Here is a tiny trained network, its code and every weight. The questions are about switching its units off for an input and a class, where a switched-off unit gives its printed mean instead of its output.

import numpy as np


def w(rows, s, z=0):
    codes = np.array(rows[::2]) - 128.0
    scale = np.full(codes.shape[1], s)
    scale[-1] = z or s
    return codes * scale


def f(y):
    return y / 2 * (1 + np.tanh(0.7978845608 * (y + 0.044715 * y**3)))


def log_softmax(a):
    a = a - a.max(-1, keepdims=True)
    return a - np.log(np.exp(a).sum(-1, keepdims=True))


def net(x, mask):
    res = np.array(x, float).reshape(1, 8) / 4 @ E
    y = f(res @ A[0][:, :-1].T + A[0][:, -1])
    res = res + np.where(mask, y, B[0][:, -1]) @ B[0][:, :-1]
    return log_softmax(res[-1] @ U[:, :-1].T + U[:, -1])


A, B = {}, {}
E = w([
[185,184,204,209,100,61,9,158],'x0',
[122,140,125,129,135,119,129,140],'x1',
[127,129,128,128,129,127,126,130],'x2',
[94,46,122,165,214,32,88,28],'x3',
[133,61,184,241,155,169,215,170],'x4',
[62,40,118,107,67,63,80,214],'x5',
[133,120,128,131,120,131,128,120],'x6',
[236,103,120,93,128,2,188,163],'x7',
],0.0087)
A[0] = w([
[183,129,186,194,136,115,40,153,6],'neuron 0',
[74,52,133,119,95,102,76,214,76],'neuron 1',
[2,150,161,132,111,174,88,88,60],'neuron 2',
[98,237,114,12,56,43,47,65,4],'neuron 3',
[192,151,130,105,144,23,151,133,120],'neuron 4',
[141,143,87,21,120,137,83,69,103],'neuron 5',
[98,55,111,85,30,117,59,193,2],'neuron 6',
[101,87,146,144,131,102,71,40,20],'neuron 7',
[151,165,138,98,29,179,128,167,16],'neuron 8',
[167,171,209,151,96,100,49,127,30],'neuron 9',
[137,152,113,111,55,192,168,185,57],'neuron 10',
[70,155,113,193,131,196,51,103,38],'neuron 11',
[104,63,72,158,238,96,81,73,45],'neuron 12',
[136,72,209,195,164,149,175,187,125],'neuron 13',
[192,227,85,173,133,140,135,61,160],'neuron 14',
],0.0088,0.0023)
B[0] = w([
[44,72,75,73,129,135,192,183,202],'neuron 0',
[154,232,66,152,238,226,116,77,186],'neuron 1',
[231,57,68,117,74,39,147,121,199],'neuron 2',
[87,192,146,201,31,88,189,72,255],'neuron 3',
[172,120,89,114,125,43,93,103,203],'neuron 4',
[46,133,98,180,105,126,157,120,202],'neuron 5',
[142,136,95,146,248,166,94,70,187],'neuron 6',
[159,196,196,103,133,125,79,154,187],'neuron 7',
[133,187,223,75,118,107,64,203,183],'neuron 8',
[46,37,108,21,168,172,241,107,204],'neuron 9',
[120,140,194,34,95,101,101,140,182],'neuron 10',
[231,113,42,128,103,79,148,158,196],'neuron 11',
[93,124,254,41,91,144,62,222,215],'neuron 12',
[95,226,122,226,55,104,145,127,198],'neuron 13',
[162,162,147,125,244,207,125,97,197],'neuron 14',
],0.0071,0.013)
U = w([
[111,157,237,79,115,119,60,161,107],'0',
[58,165,144,225,77,120,169,96,251],'1',
[37,58,98,46,150,154,239,124,105],'2',
[148,182,119,156,240,180,103,66,56],'3',
[250,102,72,120,91,55,138,135,87],'4',
],0.011,0.0031)

Each question gives the input, the list of numbers given to net, and the class t.
The units are the neurons (one row each of A and B). Each row of codes is followed by its name. A weight is (code - 128) times the scale printed after its matrix; where a second scale follows, it is the last column's (A, B and U).
mask holds one flag per neuron, in row order. A switched-off neuron (its flag False) gives its mean, the last column of its row in B, instead of its output. The means were averaged over made-up inputs and are rounded, as every weight is.
A unit's drop is (log p(t) with every unit on - log p(t) with that unit switched off) / (log p(t) with every unit on - log p(t) with every unit switched off).
The circuit of an input: a set's keep is (log p(t) with only the set's units on - log p(t) with every unit switched off) / (log p(t) with every unit on - log p(t) with every unit switched off). Starting from the 12 units with the biggest drops (on a tie, the unit counted first), units are removed one at a time, each time the one whose removal leaves the highest keep (on an exact tie, the one counted first), for as long as the keep stays at least 0.8.
units of the circuit, in order: the units of the circuit, biggest drop first
top k neurons: the k neurons with the biggest drops, biggest first
drop of u: that unit's drop, to one decimal
input [-7,3,8,6,-3,7,-5,8], class 4: top 3 neurons	neuron 4; neuron 9; neuron 0
input [2,-3,-7,-7,-5,0,-5,-8], class 4: units of the circuit, in order	neuron 2
input [-2,3,-2,-8,-8,-3,-3,4], class 0: top 2 neurons	neuron 8; neuron 10
input [-3,8,7,-5,1,-2,-6,-3], class 0: units of the circuit, in order	neuron 9; neuron 10
input [-1,0,-8,-2,-8,4,4,7], class 1: top 2 neurons	neuron 3; neuron 5
input [-7,-3,-6,7,3,-7,-1,-8], class 4: top 3 neurons	neuron 2; neuron 11; neuron 9
input [-7,-1,6,-7,-6,-8,1,6], class 3: top 3 neurons	neuron 14; neuron 12; neuron 9
input [-5,-2,7,4,6,-1,3,-1], class 1: top 2 neurons	neuron 13; neuron 9
input [-8,3,-3,-8,4,5,-6,-8], class 0: top 3 neurons	neuron 8; neuron 10; neuron 9
input [-1,4,-4,-6,-2,-8,-1,4], class 3: top 3 neurons	neuron 14; neuron 12; neuron 7
input [6,6,-4,-1,0,-5,0,3], class 2: units of the circuit, in order	neuron 9; neuron 0
input [-1,-1,7,3,4,-6,-8,-7], class 4: units of the circuit, in order	neuron 2; neuron 11
input [0,7,6,6,-2,7,2,2], class 3: top 2 neurons	neuron 1; neuron 6
input [-3,-8,-6,4,4,0,5,-4], class 0: units of the circuit, in order	neuron 12; neuron 9
input [3,8,6,4,-7,-8,-4,6], class 3: units of the circuit, in order	neuron 14
input [6,4,5,-4,3,0,-8,-2], class 2: units of the circuit, in order	neuron 9; neuron 0
input [-4,-4,8,0,7,6,-6,-4], class 1: top 2 neurons	neuron 13; neuron 14
input [8,-5,4,4,-7,8,7,-2], class 2: top 4 neurons	neuron 9; neuron 0; neuron 13; neuron 14
input [-4,-1,-4,-6,5,7,-4,-7], class 3: top 3 neurons	neuron 1; neuron 6; neuron 12
input [6,-8,-7,6,2,0,3,-3], class 0: units of the circuit, in order	neuron 12
input [-2,-4,1,6,0,8,-1,7], class 3: units of the circuit, in order	neuron 1; neuron 6
input [4,-7,2,7,-8,-7,-7,-5], class 1: top 2 neurons	neuron 3; neuron 5
input [-1,-6,3,6,-7,-3,3,-1], class 1: top 4 neurons	neuron 3; neuron 5; neuron 8; neuron 10
input [8,2,-7,-5,6,3,7,1], class 2: top 3 neurons	neuron 9; neuron 0; neuron 3
input [-4,-5,3,-7,6,7,4,1], class 0: units of the circuit, in order	neuron 10; neuron 8
input [8,-7,8,1,-2,3,-4,4], class 2: drop of neuron 9	0.3
input [1,7,5,3,-7,-7,-7,4], class 1: drop of neuron 3	1.5
input [0,7,-8,-8,-6,-3,-2,4], class 0: units of the circuit, in order	neuron 8
input [8,1,3,2,-5,7,-7,3], class 2: drop of neuron 0	0.4
input [2,-4,4,7,-8,-3,0,-7], class 1: drop of neuron 4	0.3
